Below are the code and all the weights of a small trained network. Each question names an input and a class and asks about switching units off, where a switched-off unit gives its printed mean instead of its output.

import numpy as np


def w(rows, s, z=0):
    codes = np.array(rows[::2]) - 128.0
    scale = np.full(codes.shape[1], s)
    scale[-1] = z or s
    return codes * scale


def norm(h):
    return h / np.sqrt((h * h).mean(-1, keepdims=True) + 1e-5)


def f(y):
    return np.maximum(y, 0)


def log_softmax(a):
    a = a - a.max(-1, keepdims=True)
    return a - np.log(np.exp(a).sum(-1, keepdims=True))


def net(x, mask):
    res = np.array(x, float).reshape(1, 6) / 4 @ E
    u = 0
    for l in range(2):
        y = f(norm(res) @ A[l][:, :-1].T + A[l][:, -1])
        res = res + np.where(mask[u : u + 5], y, B[l][:, -1]) @ B[l][:, :-1]
        u += 5
    return log_softmax(norm(res)[-1] @ U[:, :-1].T + U[:, -1])


A, B = {}, {}
E = w([
[36,83,72,230],'x0',
[63,127,116,145],'x1',
[152,201,54,151],'x2',
[127,67,195,149],'x3',
[22,254,219,146],'x4',
[97,43,97,79],'x5',
],0.0062)
A[0] = w([
[143,134,70,127,58],'L0N0',
[137,96,93,76,170],'L0N1',
[142,152,119,249,253],'L0N2',
[120,66,164,152,143],'L0N3',
[91,142,136,225,225],'L0N4',
],0.012,0.0036)
B[0] = w([
[147,121,131,134,164],'L0N0',
[161,146,159,251,205],'L0N1',
[72,186,75,29,254],'L0N2',
[68,81,141,147,185],'L0N3',
[69,135,67,120,245],'L0N4',
],0.012,0.006)
A[1] = w([
[120,9,159,71,231],'L1N0',
[138,89,76,125,162],'L1N1',
[139,184,130,109,253],'L1N2',
[148,141,64,67,129],'L1N3',
[142,143,165,84,123],'L1N4',
],0.014,0.0031)
B[1] = w([
[77,85,96,187,225],'L1N0',
[99,159,198,254,201],'L1N1',
[225,108,186,120,254],'L1N2',
[166,160,224,149,228],'L1N3',
[155,92,182,134,178],'L1N4',
],0.0079,0.0057)
U = w([
[248,138,167,26,211],'0',
[69,254,44,66,7],'1',
[193,112,119,174,103],'2',
[63,84,94,144,112],'3',
],0.0086,0.0014)

Each question gives the input, the list of numbers given to net, and the class t.
The units are the neurons (one row each of A and B). Each row of codes is followed by its name. A weight is (code - 128) times the scale printed after its matrix; where a second scale follows, it is the last column's (A, B and U).
mask holds one flag per neuron, layer by layer. A switched-off neuron (its flag False) gives its mean, the last column of its row in B, instead of its output. The means were averaged over made-up inputs and are rounded, as every weight is.
A unit's drop is (log p(t) with every unit on - log p(t) with that unit switched off) / (log p(t) with every unit on - log p(t) with every unit switched off).
The circuit of an input: a set's keep is (log p(t) with only the set's units on - log p(t) with every unit switched off) / (log p(t) with every unit on - log p(t) with every unit switched off). Starting from all 10 units, units are removed one at a time, each time the one whose removal leaves the highest keep (on an exact tie, the one counted first), for as long as the keep stays at least 0.8.
circuit, biggest first: the units of the circuit, biggest drop first
most important unit: the unit with the biggest drop
top k neurons: the k neurons with the biggest drops, biggest first
top k neurons in layer l: the k neurons of layer l with the biggest drops, biggest first
drop of u: that unit's drop, to one decimal
input [-5,3,4,0,3,7], class 2: most important unit	L0N2
input [-8,-1,-7,7,-1,5], class 3: top 3 neurons in layer 1	(L1N0; L1N2; L1N3)
input [-5,4,6,-7,-8,3], class 2: circuit, biggest first	(L0N2; L1N1)
input [-4,8,8,-2,-6,0], class 2: circuit, biggest first	(L0N2; L1N1)
input [2,-6,-5,8,-7,-5], class 3: top 2 neurons	(L1N0; L0N3)
input [-2,2,-2,-7,2,3], class 2: top 2 neurons	(L0N2; L0N1)
input [-3,-8,-6,-8,5,7], class 2: top 2 neurons in layer 0	(L0N2; L0N4)
input [-1,-4,4,-6,6,5], class 0: drop of L1N2	0.2
input [-6,-7,7,-3,-3,5], class 2: drop of L0N1	0.4
input [5,4,-1,-6,-5,-6], class 1: drop of L0N2	0.5
